Each row was made from one walk, in order. Every step used is in the known rows, and no mark comes twice. Write each row's walk.
Each row is shifted at random along 3 fixed directions that mean nothing.
Known rows
gotiv > tobi > vavase > kiko > kado > kisob > gipok > zetez: [ -0.4  14.9   8.4 -23.9   3.6  -0.4   0.4  -2.6 -13.7   0.8  12.6  -8.3
 -12.6  11.1   7.0   2.1 -17.2  -8.6  -2.1  -7.7  11.4   9.9   1.5   0.8
  -2.3  -7.5 -10.3 -14.0  -8.7 -21.0   8.4   1.5   0.9  24.7   6.3  -5.9
   1.4 -16.6   7.0  -1.9   5.6   1.5]
kado > vavase > tobi > kisob: [  5.1   9.0  -3.7   8.1  -9.7  -4.6   0.3  20.6   4.4  11.6  -2.5   3.5
   7.7 -32.8 -27.7 -26.6  -7.7   5.9 -11.3  -2.8  -8.9  -0.1   2.3  -2.1
  -7.4  -9.4  16.9 -17.4   9.8  -7.0 -12.5   4.8  -5.5   3.0  -3.7 -14.5
   1.0 -18.6  32.6 -11.9  -0.5  10.5]
zetez > tobi > vavase > kiko > kado > kisob > gotiv: [  6.1   8.1  -6.5  -2.9  -3.8   4.8   3.7 -22.4   1.8 -13.5  -4.7  -7.2
  -7.7 -18.2 -21.5  19.7 -16.1  -9.0  -9.2   3.6 -11.1  -6.1  -4.9 -14.3
 -17.6 -10.6  -4.8  -9.0  -4.6  -6.4  -3.7   7.6  -4.4   8.3  -2.7 -16.9
  -6.0 -19.3  13.3   0.6  -3.6   7.3]
gipok > kiko > tobi > kado: [  6.2  -9.2 -14.4   7.9  -2.2  -5.7  -4.2  11.4   5.0   1.9  -5.5  -9.8
   4.9  25.8  12.9 -10.8   4.2  -4.4  -5.6 -19.9   2.6  -4.9   6.4   4.2
   5.2   0.4   8.5  11.0 -11.5  15.3 -22.8   3.6 -10.7   1.5   3.2  -2.0
   8.8  28.9 -10.0   5.7 -15.2   1.8]
tobi > vavase > kiko > gotiv > kisob > zetez > kado: [ 12.0  -0.9 -29.8  -0.3   5.8   3.3 -22.4  -0.7  15.3  15.6   7.6   4.0
  -8.4  12.1 -40.6  24.9  -4.8   0.3   6.8   3.6  19.0  13.4 -17.5 -15.0
  10.0  -9.4  13.0  -3.3 -15.8 -19.3   0.9   2.6 -20.5  12.8   5.2   9.3
   4.4  12.0 -12.6 -30.5  -1.0  -2.4]
gotiv > tobi > vavase > kiko > kisob > gipok > zetez > kado: [  7.8 -28.1  -9.0 -13.4 -16.5  -2.0  -1.2 -10.3  -3.2   8.2  -6.3 -12.7
  11.3 -13.7  -2.5  -9.2   2.8 -45.4 -15.2 -16.1   2.6  -3.5   3.0  -5.3
  -4.4  20.3 -16.0   0.5   6.1  25.8   9.9  21.9 -24.6  -7.0  -6.4  -1.4
   9.1  -1.4   8.6  22.5  -2.7  12.3]
kisob > kiko > gotiv > vavase: [ -8.8   5.9  -8.7  -1.6   8.1   2.7  -3.1 -14.2 -26.9  12.6  -3.2   1.1
 -21.3 -12.5   8.4  39.0 -25.4  46.0   7.7  23.9  16.6  29.5 -22.3  -1.4
  -9.2 -17.7  25.6  -1.8 -15.8 -44.9  15.9 -31.4 -19.1  19.7   9.4  -7.3
 -17.5  12.1   0.2 -32.0 -15.3 -23.5]
gipok > kiko > kado > kisob > zetez > gotiv: [ 11.7 -10.1 -22.1  13.1  -3.9  -4.3 -11.2   7.1   7.8  -1.0 -10.4  -0.6
  -8.4 -12.1 -18.5  38.2  -0.2 -20.3  -1.4  -2.7  11.6  -1.2 -16.1 -13.9
   8.0  -7.3  24.0   6.8   2.1  -6.1  13.4  20.4 -31.6  10.2  -3.6 -10.9
  -7.7  15.3   1.9  -5.0 -17.2 -11.6]
zetez > vavase > kiko > tobi: [ -2.8  19.2   3.3 -13.7   4.1   7.8  -3.2 -20.9  -4.0  -1.2   6.8  -1.7
  -8.9  10.9   3.6  -9.0  -7.2  34.4  -4.1   3.5  14.0  13.2  -2.6  -0.3
 -12.3 -16.1  -0.4 -10.2 -22.0 -47.2 -12.0 -13.7  -5.2  31.2   6.9  -2.9
  -4.2 -13.6  10.0 -32.1  -4.5  -7.8]
gipok > zetez > vavase > kiko > kisob > gotiv > tobi > kado: [  0.3  -2.5 -11.6  -2.6  -4.2   2.2  -1.8  -4.0  -3.3   4.3   4.1   0.4
  -9.6 -12.4  -0.5  18.6  -7.0 -12.7  -3.4  11.4   1.0  18.7 -16.8  -7.7
  -8.0  -3.2  -4.6  -0.6  -5.3  -7.8   3.4   2.2 -19.4   5.0   2.9   3.7
 -10.3   4.7  11.4 -14.4 -10.4   1.6]
vavase > kiko > kado > kisob > gipok > zetez > tobi: [ 10.8  -3.5   0.1 -24.5   0.8  -7.2  -3.5  -1.4  -6.5  -7.3  14.6 -21.6
   7.6  34.4   1.6 -22.5  -7.6 -31.8 -12.9 -27.3  -0.4 -15.3  19.4   4.1
   8.0   5.0 -16.3  -3.9  -6.8   3.5  -2.5  23.5  -2.7  13.4  -6.3  -5.6
  19.1  -7.2  -4.0   6.2  18.7  16.2]
gotiv > kisob > kiko > kado > vavase > tobi: [  2.5  -9.5 -10.0  -8.4 -18.1  -6.1   4.5  13.6  13.0   7.9 -16.0  -8.8
  14.1 -28.8 -14.2 -19.9 -17.0  22.2 -10.7  -0.2  -5.4  -8.3  10.7  -0.1
 -10.3   3.7   0.8  10.9   1.9  36.5 -26.5  11.9 -14.9  -5.4  -3.6 -29.9
  -2.3 -10.6   9.4  20.7 -25.0  18.0]
vavase > kiko > kado > kisob > gipok: [ 10.3   5.6  -7.6 -16.6   1.5   1.8 -13.2  -8.6   1.0  -2.1  -1.4  -4.8
  -9.3  32.1 -13.9  17.1  -0.9  22.9   6.7 -29.1   8.8  -3.6   4.6   1.4
  12.7 -12.1  11.4  15.2 -11.0 -16.4 -14.5   0.9 -18.4  19.1   6.2 -21.2
   1.2  -0.7  -9.4   1.3   6.6  -3.6]
vavase > tobi > kisob > zetez > kado: [ 20.2 -24.0 -19.0   0.8 -14.4 -10.0  -8.6   1.3  17.3   3.7   3.8 -16.0
  27.5  -4.1 -28.1 -22.8   4.8 -62.7 -20.0 -30.3 -10.9 -25.6  19.0  -4.6
   5.4  23.1  -4.1  -6.3  15.3  38.2 -11.7  39.5  -4.9 -16.8 -12.3  12.4
  18.4  -5.3  -4.5  14.5   4.2  23.1]
kiko > gotiv > kisob > gipok > tobi > kado > vavase: [ -4.7   6.1   5.5 -10.9  -6.5   4.6   7.6  10.2  -0.9  -0.9   6.7  -1.6
  -9.4   4.7 -17.4 -18.1 -22.4  30.6  -6.7   4.3   4.0  -3.6   4.3  -3.3
  -3.9 -10.4   3.4 -10.7 -15.0 -28.9 -13.1 -13.2  19.6  11.5   5.9   2.8
   6.0 -22.1   7.2  -5.3  -7.2   2.3]
kado > vavase > kiko > gotiv > kisob: [ 12.1  -9.5  -3.4 -14.6  -5.9 -10.4 -19.3  -4.7   4.4 -13.1   1.0 -18.1
   8.0  47.5 -16.7 -28.5 -11.1  55.0  -7.0  -9.2  -1.8 -22.5   2.8   1.8
  10.4 -12.3  20.8   8.0 -12.4  -7.0 -26.3  -8.9   0.1  10.8   7.6  -8.5
  15.9  15.9  -8.2   1.5   3.3  -1.2]
tobi > kisob > gipok > gotiv > vavase > kiko > kado: [ 11.6   4.0 -12.2 -12.0   1.7 -12.8 -18.0  33.8 -13.0   5.5  -1.8 -15.3
   0.1  38.7   7.8  -5.4   1.1  38.1   0.4 -17.7  14.6   8.2   3.3   8.7
  20.0 -15.1  21.4  25.0 -11.2  12.2 -24.0  -1.9 -23.6  15.1   7.3 -23.4
   0.9  35.7 -12.3  -4.3 -10.3 -11.6]
vavase > kiko > tobi > kado > kisob > zetez > gotiv: [ 16.8 -29.8 -28.8  25.6 -18.3  -8.9  -7.0  10.5  20.3   2.2 -33.0   2.2
   0.5 -60.2 -33.9  29.9  11.8 -38.2  -6.9   6.2  -3.1  -4.2 -22.9 -20.1
  -9.4  14.8  23.1   0.3  10.8  25.3  13.7  26.9 -53.6 -13.7 -11.8 -27.0
 -15.2  21.5  16.4  10.0 -19.7   3.4]
gotiv > kisob > gipok > kiko: [ -3.3 -18.1  -3.0 -10.5  -2.4   8.2  -6.5 -47.7 -12.7   6.7 -21.3   4.4
 -11.0  -2.0  11.2  22.6 -10.1   9.9   3.0 -17.2  13.9   6.2 -16.6  -4.4
  -6.1   1.8  10.7   7.5  -0.3   6.5  11.7 -10.1 -14.7  14.9   6.8 -21.3
  -8.7  -9.8 -10.5  13.2  -8.9 -15.2]
zetez > tobi > kado > kisob: [  7.3  15.3 -17.2  13.6   5.6   1.5 -11.7  10.1  12.8   0.8  15.5   2.5
  -7.6   9.7 -42.6  20.6  -2.2 -16.7   4.9  -7.6  -2.1   9.1  -6.7  -8.2
   5.0 -18.0  10.5  -6.0 -15.8 -33.7  -1.4   7.3  -4.8  15.6   2.0   4.4
   4.9   4.5   7.6 -40.9  10.1  10.0]
kisob > gotiv > vavase > kiko > tobi > kado: [  5.2   4.3 -14.7  -7.3   4.1  -4.2  -7.5   6.1  -3.2  -1.1   9.2 -13.9
   0.6  35.4  13.9  -4.2  -0.6  23.5  -4.4  -6.4   1.8   0.2   6.4   5.0
   7.2  -8.1   3.7   7.1 -17.3  -7.1 -28.9  -6.3   1.2   4.2   4.3   1.7
   3.5  31.6 -15.2 -12.8  -9.6  -0.4]
gipok > vavase > tobi > kisob > zetez > kado: [  7.4  -0.9 -19.9  12.8   0.7   3.1  -8.2  10.0  10.4  18.3   5.5   3.8
   1.3 -23.6 -31.6   1.1  -0.4 -40.4  -4.7 -11.8   9.1   8.9  -3.9  -9.4
   0.8   1.2   5.0 -14.6   2.8   1.5   7.3  20.0 -15.3   1.9  -2.6   7.6
  -0.6  -9.6   6.7 -20.3   3.8   5.7]
kisob > tobi > kado > vavase > kiko: [  3.3  17.3  12.5 -27.7  -8.8  13.3   4.0 -31.2 -10.4 -10.2   9.4 -13.3
   4.3   7.8  16.8 -11.3 -20.5  18.8 -17.5 -13.2   0.0 -12.6  18.8  -3.2
 -20.4 -16.4 -31.4  -1.7 -14.1 -17.5 -24.1  -5.2  30.2  14.1   5.6   2.6
   3.8 -53.3  10.7  -1.7 -10.3  14.2]
kiko > gotiv > vavase > tobi > kado > kisob > gipok: [  4.1  24.5   7.4 -27.8   7.6  -0.5  -9.7  -5.0  -7.1  -1.4  36.9 -16.3
  -6.5  74.8  10.2 -11.5  -8.4  43.3   1.0 -21.4   1.2  -6.6  18.7   9.6
  22.4 -22.2   7.4 -14.4  -9.7 -58.1 -23.3 -10.8  29.0  23.4   3.8  20.8
  15.0  -1.6 -16.1 -22.7  21.1  -0.8]
gipok > kisob > kiko > gotiv: [  7.0 -16.0 -16.3   3.0   5.7 -12.8  -9.4  -5.0 -21.0  -1.4 -12.0  -6.9
  -4.3  23.9  11.7  -7.9  -9.4  26.6   3.9 -10.6   5.3  -6.5 -11.2   6.7
  10.2 -12.8  29.1  10.7   0.3  -3.5   3.5  -6.2 -36.6  10.4   0.8 -12.9
   7.1  27.4  -1.9  16.2   9.2 -16.7]
kiko > kisob > gotiv > tobi > kado > vavase: [ -8.1   8.1   5.7  -2.3 -11.3  12.9  11.9 -14.9   1.5  -6.0   4.2   3.3
 -11.0 -25.2 -19.5  11.5 -25.1  16.6 -11.2  20.5  -7.1   0.7  -0.8 -12.2
 -22.6  -9.9  -9.9 -13.1 -11.0 -34.6  -9.4  -9.3  18.4   8.4   7.5   2.8
  -5.9 -37.6  19.4  -8.8 -14.3   4.1]
gipok > gotiv > kisob > tobi > vavase > kiko > kado: [ -1.1  34.0   4.5 -18.7  11.4  11.9  -5.1  -1.7  -6.6  -1.3  10.7  -5.9
 -19.2  17.9   2.2  -3.1 -24.9  40.4  -0.6  10.1  11.5  16.3  -6.7  -6.6
 -12.9 -28.9  -4.7 -14.1 -26.2 -23.4 -13.2  -5.9  11.0  38.4  16.3  -6.5
  -7.5 -23.1   0.9 -25.7 -11.7  -6.6]
kisob > gotiv > tobi > vavase > kiko: [ 14.4   6.3 -28.0 -20.9  12.8  -5.3 -27.5  -0.9  -3.7  18.9  12.9 -15.7
  10.4  52.4  37.7   5.1   3.0  14.3   3.4 -11.4  17.7  13.1  -1.9  10.3
  24.0 -26.2  10.5  14.7  -0.4 -26.2 -26.8 -12.4 -29.6   8.4  -4.1   0.4
   8.8  41.8  -0.8 -14.5  -2.1   3.3]
zetez > vavase > tobi > kisob: [  3.1   8.8   1.1   8.5 -10.4  -1.7   2.0   5.1   2.3  12.2  -1.0   6.9
   4.8 -45.7 -29.5 -12.6  -5.4  -6.1 -10.9   3.9  -9.8  12.4  -8.0  -2.8
 -14.6  -5.5  15.5 -23.2  11.1  -8.8   3.4   9.5 -10.2   8.5  -5.7  -5.6
  -5.9 -26.9  36.0 -22.7   4.0   7.9]
kado > kisob > tobi > vavase: [  9.3   8.2 -14.1  -3.4  -1.5  -2.2  -9.9  -7.6   7.4  10.5   8.3  -5.5
   7.5   2.0   0.0   5.9  -2.3  -5.7  -3.0 -11.5  -3.4   4.4   4.8   3.5
  -3.7 -13.5   0.0 -22.8  -0.4 -19.8  -4.4  11.0  -0.7   4.8  -5.5  11.3
   6.7  -7.3  17.7  -8.1   5.8  10.8]
kiko > kado > kisob > tobi > vavase: [ 11.7  -4.6 -18.2   6.4 -12.0  -5.3  -5.6   8.0  16.8   9.6 -10.3  -5.8
   9.2 -23.6 -12.9  10.9   0.2 -10.0  -5.8  -8.7  -8.0   2.4   3.8   0.7
 -10.9  -1.9   2.5 -11.3  -0.2  16.2  -6.6  21.0 -18.3  -5.6  -5.2  -6.6
   1.1  -1.1  19.6   9.5  -8.4  14.9]
gipok > tobi > kisob > gotiv > vavase > kiko > kado: [  4.8  14.3  -5.1 -13.9   5.2  -1.0  -6.9  15.9 -15.0  -5.6   6.9 -19.2
  -6.3  23.7   6.4  -6.5 -10.4  28.5  -8.2  -9.3   7.6   4.4   7.6   5.1
   2.0 -14.8   6.4  14.9 -16.6   0.3 -20.1  -3.4   0.4  17.0   9.6 -14.6
  -3.6  14.8  -7.0 -16.4 -19.4  -7.7]
kisob > tobi > kado > vavase: [  5.7  -3.1 -23.9  -0.2  -9.2  -2.9  -5.4  20.1   9.9  12.7   1.0   3.1
   8.0  -2.1  -7.3   4.4  -5.3  11.7  -2.1 -10.6   5.8   1.4   8.0   1.5
   6.2 -11.2  -1.1   8.5  -9.5  -5.1 -22.9   5.1  -8.4  -6.0  -1.0   2.7
   5.4  -0.5   9.7  -2.6 -12.7  10.7]
tobi > kado > kisob > gipok > zetez > gotiv > vavase > kiko: [ 10.7 -20.1 -15.7  -6.3 -15.0 -12.8 -11.8   7.9 -15.5   5.8 -13.9 -12.5
   6.7 -14.8   9.5  22.7   8.4  -0.1  -6.0  -9.8   9.0   7.7 -10.9  -0.4
   6.8   0.5  11.2  22.8   4.4  20.0   9.5   6.1 -33.3  -5.7  -6.2 -22.9
  -7.5  33.2   6.1   3.9 -15.5  -1.4]
gipok > tobi > vavase > kiko > gotiv > kisob: [  4.2 -17.9   9.2  -2.5 -14.9  -0.8   0.9 -22.3   0.1  -9.8 -22.9 -14.7
   0.3 -30.4 -15.3 -25.5 -18.8  12.2 -16.1  10.7 -11.7 -10.3 -14.2  -9.0
 -30.2   9.6  14.3 -17.5  -0.6  18.7   6.1  -4.3  -8.1   3.1   3.8 -22.4
  -3.2 -11.6  15.8  14.7 -12.1   6.2]
zetez > gotiv > tobi > kisob > kiko: [ 10.9  -5.3 -22.5  -7.1  14.5  -5.1 -16.5  -1.0  -9.3   8.9   8.5 -12.3
   7.9  30.9   1.7   9.7   1.0 -13.8  -1.0  -8.1  -3.0  -2.0   0.9   6.3
  18.1 -13.4  13.0   6.3   6.5 -10.5 -10.0   5.2 -15.4   7.9  -9.5  10.8
   5.2  27.2  -3.7 -13.7  12.4  -6.8]

Write each row's walk
[  5.6  -4.0  -5.5  -5.7  -9.1 -14.2  -5.2   5.8  -7.3   1.1  -9.9  -2.7
  -1.0   6.0   6.8 -22.3   4.6  -1.9  -0.1 -14.6   8.1   6.2 -11.5  -6.0
   3.9  -5.4  11.5  -8.2   6.2  -1.8  -6.3   0.5 -26.2  10.3  -6.5 -12.7
  -3.7   7.6  11.3   9.3   2.9  -6.3] | zetez > vavase > kiko > tobi > kado > kisob > gipok > gotiv
[ 10.8   6.1  -3.5   1.1 -11.3 -14.8  -6.0  15.9   7.4 -13.7   9.8 -12.4
   7.2  19.3 -22.9 -14.2   6.7  -8.3  -7.8 -21.0  -4.8  -6.9   9.5   0.7
   2.2  -6.1  -3.5   0.4 -12.9   0.9 -13.8  14.5   3.1   8.8   0.1   3.7
  11.0   8.8   8.9  -8.9   3.3  10.0] | gipok > zetez > vavase > kiko > tobi > kado > kisob
[ -1.0   9.3 -11.6  -1.0   7.7  -2.0  -7.4   4.2 -11.5  -2.7   9.6  -5.1
 -10.1  27.8   9.6  -5.4  -1.1  38.5   0.1  -1.2   6.3   9.7  -3.9   4.6
   4.2 -15.0   5.4   2.2 -19.3 -13.5 -15.6  -9.2   3.9  14.6   9.7  -2.3
   0.2  27.2 -10.8 -19.4  -3.3 -10.1] | gipok > kisob > gotiv > vavase > kiko > tobi > kado
[ 15.1 -16.1 -25.0   5.2  -4.0 -25.4  -8.2  34.4  -8.2  16.8 -12.1  -5.4
   8.0   1.7  -1.2 -16.3   1.2   1.4  -0.4  -7.6   0.8   2.7  -9.2   5.3
  15.0  -5.4  31.3   5.2  11.9  15.8  -2.7   5.7 -54.9  -4.5 -12.6 -10.2
   4.8  37.3  15.2   8.4   4.6  -4.2] | gipok > zetez > vavase > tobi > kisob > kiko > gotiv
[ 16.2   7.1 -12.7 -17.8  -3.7 -13.1 -23.8   0.7   1.3   2.9  17.4 -14.8
  11.2  40.6  12.9  -1.9   5.2  -8.9  -1.9 -18.2  15.6   9.4   0.7   0.6
  14.1 -15.8  -4.0   7.8  -0.7 -12.8 -17.4   4.5 -12.5  14.4  -4.3  13.0
   5.8   9.6   0.1 -18.0   0.0   5.9] | gipok > gotiv > tobi > kado > kisob > zetez > vavase > kiko
[ -4.0   4.3  -2.0 -17.0   1.3   1.7   2.1   1.0 -16.5  11.1  23.4  -4.7
  -1.3   0.3  -7.6 -14.7 -11.1 -23.7  -9.5 -11.1   9.6   8.7   5.0  -2.3
   5.8   2.4 -10.4 -18.2  -1.8 -15.2  11.3  11.0  12.4  12.1  -0.3  17.0
   6.7 -14.1   0.7 -21.3   7.6   1.3] | gotiv > vavase > tobi > kisob > gipok > zetez > kado
[  2.5   7.9 -15.7  -9.7   7.9   2.6 -11.1  19.1 -13.0  18.3  10.1  -3.2
 -13.9  28.6  12.2   4.8   3.7  19.7   7.4 -14.1  17.7  23.4  -4.7   6.8
  13.5 -12.1  14.4  10.7 -15.2 -25.3  -4.3  -9.6 -17.0  13.8   6.2  -3.2
  -2.2  27.4  -7.2 -26.0  -9.1  -7.1] | gotiv > vavase > kiko > kisob > gipok > tobi > kado
[  0.2  -2.4 -21.2  -0.9   3.6 -12.7 -12.0  12.5 -20.3   8.7   7.4  -8.4
  -8.7  14.1  -3.9  21.4  -9.7  21.2   5.9   2.0  17.4  18.8 -11.2  -0.2
  11.4 -13.8  18.3   8.1 -13.6 -23.2  10.8 -12.7 -20.2  10.5   3.6   4.2
  -2.1  39.0  -5.9 -27.8  -8.4 -17.6] | gipok > zetez > kado > kisob > kiko > gotiv > vavase
[  5.8   3.2 -14.1  -3.4   9.4  -0.8 -15.5  17.8   7.3   8.5   4.0  -5.4
  -4.8  46.4  -1.2  -9.7   8.6  35.6   6.2 -15.6   9.7   6.1   1.1   9.0
  16.5 -11.7  12.9   8.5 -22.4  -2.6 -25.8  -5.5 -11.2  11.9   8.4  -6.2
   4.6  34.6 -17.4 -12.3   7.2  -3.5] | gotiv > kisob > gipok > vavase > kiko > tobi > kado
[  7.2 -16.8 -13.0 -14.5   4.9  -6.7  -9.8  -2.1  -6.5   9.1   0.0  -6.1
  -3.2  12.5  -3.8 -14.7  -8.5 -13.9  -2.4  -5.6   7.3   2.4 -10.4  -2.4
   7.3   6.6   7.3 -10.8  -4.0  -3.5  13.0   7.4 -32.4  10.0  -5.1 -14.0
   8.3  12.8  -0.8  -4.0  17.5   4.6] | vavase > kiko > gotiv > kisob > gipok > zetez > tobi
[  9.8   1.9  -4.3 -14.6  -2.6   3.3 -10.3 -19.3   1.6   0.5  18.8 -15.9
   3.6  22.8  -3.3 -12.7  -6.3 -31.4 -13.0  -7.0   5.9  -3.7   5.5 -12.2
  -4.1  -0.5 -15.5 -19.4  -2.3 -18.7  -3.0  14.6   6.9  14.4  -0.2  23.5
  11.3 -17.2  -2.8  -9.5   0.4   5.1] | gipok > gotiv > tobi > vavase > kiko > kisob > zetez > kado
[ 12.7  -9.9 -20.5   8.9 -14.1  -8.4  -9.7  26.4   1.1   9.7 -15.3   3.8
  -2.0 -13.3 -26.3   2.1   6.8  11.0  -1.7  -6.2   5.0   7.8  -9.7  -6.2
  -0.7  -6.4  11.9  17.3 -11.1   4.5   0.8   9.4 -46.7   3.0   1.1 -30.7
   2.1  17.3  21.3  -3.2  -8.8   3.4] | gipok > zetez > tobi > kado > vavase > kiko > kisob
[  5.8  16.5 -11.2  -7.5  10.3  -0.7 -14.7   3.2  -5.6   3.8  25.8  -7.2
  -5.5  29.5 -16.6 -13.4  -3.2  -9.9  -5.4  -7.2  15.6   7.9   2.0 -10.0
   6.7  -9.8  -2.9 -21.2 -13.1 -30.0  -7.1   3.1  15.8  22.5   4.6  23.2
   6.2   0.0 -12.7 -41.2   4.2  -9.9] | gipok > gotiv > vavase > kiko > tobi > kisob > zetez > kado
[ -1.2   5.9  -8.7 -15.3  13.1   1.1 -11.8  13.4  -1.0   1.3  25.3 -11.6
 -11.2  34.7   7.6   2.6  -7.9  -6.7  -1.2   3.9  13.4   8.0  -4.4  -0.2
  20.2 -13.5   8.3  -9.2  -4.9 -47.1   1.4   6.4 -10.3  24.5   1.6  13.0
   0.7  21.7   0.2 -28.5   1.4  -8.5] | kiko > kado > kisob > gipok > zetez > gotiv > tobi
[  5.3 -17.3 -23.7  10.7 -12.3  -9.7  -9.5  29.7  11.4  10.1  -1.2   1.9
   7.6 -12.3 -14.7   8.7  -0.2   1.4  -4.4   6.4   8.8   3.9  -4.2  -0.7
  12.1  -5.5   9.9   9.8   2.3   0.1  -7.4  10.0 -17.3  -5.9  -3.9   0.0
   5.5  18.5  11.0   1.2 -11.4   5.0] | gipok > kisob > zetez > gotiv > tobi > kado > vavase
[  6.9   3.2 -20.0   0.3   2.9  -6.8 -19.3   6.8   4.1   4.8  -0.4  -7.0
  -6.9  11.0  -3.2   7.1   8.7  30.2   1.1   1.9  15.9  11.7  -7.8  -2.9
   3.8  -9.2  19.1  -3.0 -13.5 -28.9  -8.2  -5.2 -24.0  15.0   1.9 -13.4
  -8.1  37.1  -2.6 -31.6 -13.2 -13.2] | kado > kisob > zetez > gotiv > vavase > kiko > tobi
[  5.2  -1.8  -1.7 -17.6  -2.0 -11.7   1.8  24.8 -15.2   3.9  16.8  -9.0
   8.1  14.6   9.6 -29.7  -6.2  -8.1 -14.7  -7.1   3.1 -13.5   6.9   4.2
  24.4 -10.1  11.3 -15.1  14.6 -24.6   3.0  18.3  -1.0   8.9 -14.2   7.2
  13.7   2.6  16.7   2.6  13.2  -2.1] | kado > vavase > tobi > kisob > gipok > zetez > gotiv
[  5.3  15.8  -6.1 -11.7  -2.7  10.3  -4.7  -5.0  -5.6   5.4   5.3  -0.2
  -4.8 -13.8 -18.7  -6.2 -10.5  -4.9  -9.2  -9.4  18.1   6.3   1.5 -13.2
 -11.3 -15.0 -12.8  -2.0 -10.6 -24.0  -6.7  -5.2   2.9  16.8   3.3  -4.3
  -0.9 -34.4  16.0 -24.9 -12.9   3.4] | gipok > tobi > kisob > zetez > kado > vavase > kiko
[-11.5  17.4  28.9 -34.1   2.7  14.8   2.2 -51.7 -23.1  -6.3  18.7 -10.7
 -14.6  15.7  34.2 -22.9 -23.8  10.4 -10.8  10.3   7.0  12.4  -6.8  -7.2
 -21.5 -11.6 -15.1 -35.9   0.1 -60.9   4.7 -16.8  16.6  38.5   6.0  13.5
  -9.1 -48.7  14.4 -19.2   5.0 -10.1] | zetez > vavase > kiko > kisob > gipok > gotiv > tobi
[  8.9  -4.4  -5.9 -12.7  -8.8 -16.1  -9.5   8.1 -10.9  -1.7  -8.8  -7.8
   2.0  17.5   8.3 -16.1   0.0   3.0   0.3 -22.1  12.6   2.5  -7.4  -2.2
  12.3 -10.2  14.7   6.7   6.7   3.3  -7.1   5.2 -31.1  14.1  -4.9 -18.1
  -1.1   7.3   7.2  15.5   1.1  -7.9] | zetez > vavase > kiko > kado > kisob > gipok > gotiv
[ -1.7   8.7  -7.2  -6.1  12.6   8.0  -7.2   0.2   1.6   1.5  13.6  -1.2
 -16.1  49.5   1.1   2.8  -0.9  29.7   2.6  -2.2   9.0   3.6  -4.4  -1.4
  14.4 -16.1  10.6  -5.0 -21.4 -30.6 -15.5  -6.2  11.9  25.0   8.0  12.3
   4.4  19.2 -20.7 -24.5  -0.3 -15.1] | zetez > gotiv > kisob > gipok > kiko > tobi > kado
[  1.7  -1.0  -8.5 -10.5   6.2 -13.0  -7.3  17.6 -22.7  14.1   0.8   1.2
  -9.3   5.7   4.5  -7.6  -0.7   6.4   2.4 -11.7  15.5  16.6  -6.8   7.3
  10.7   0.5  14.5  -8.9  -4.9  -8.2  11.4  -2.8 -20.8  13.7   3.0 -15.4
  -1.0  22.1   1.5  -8.5   9.7 -13.9] | gotiv > vavase > kiko > tobi > kisob > gipok > zetez
[  6.8   6.6  19.8 -23.7 -10.7  10.2   7.3 -36.0   0.2 -13.0   0.4 -15.9
  -0.8   2.2 -14.3   5.0 -13.7  -3.0 -14.9 -14.4 -12.4 -16.7  17.9  -3.3
 -18.8   0.9 -18.0 -13.7  -6.2  -7.1  -6.2  10.1  17.2  16.5  -1.7 -12.1
   6.7 -50.3   5.4  15.6  12.2  15.7] | zetez > tobi > vavase > kiko > kado > kisob > gipok
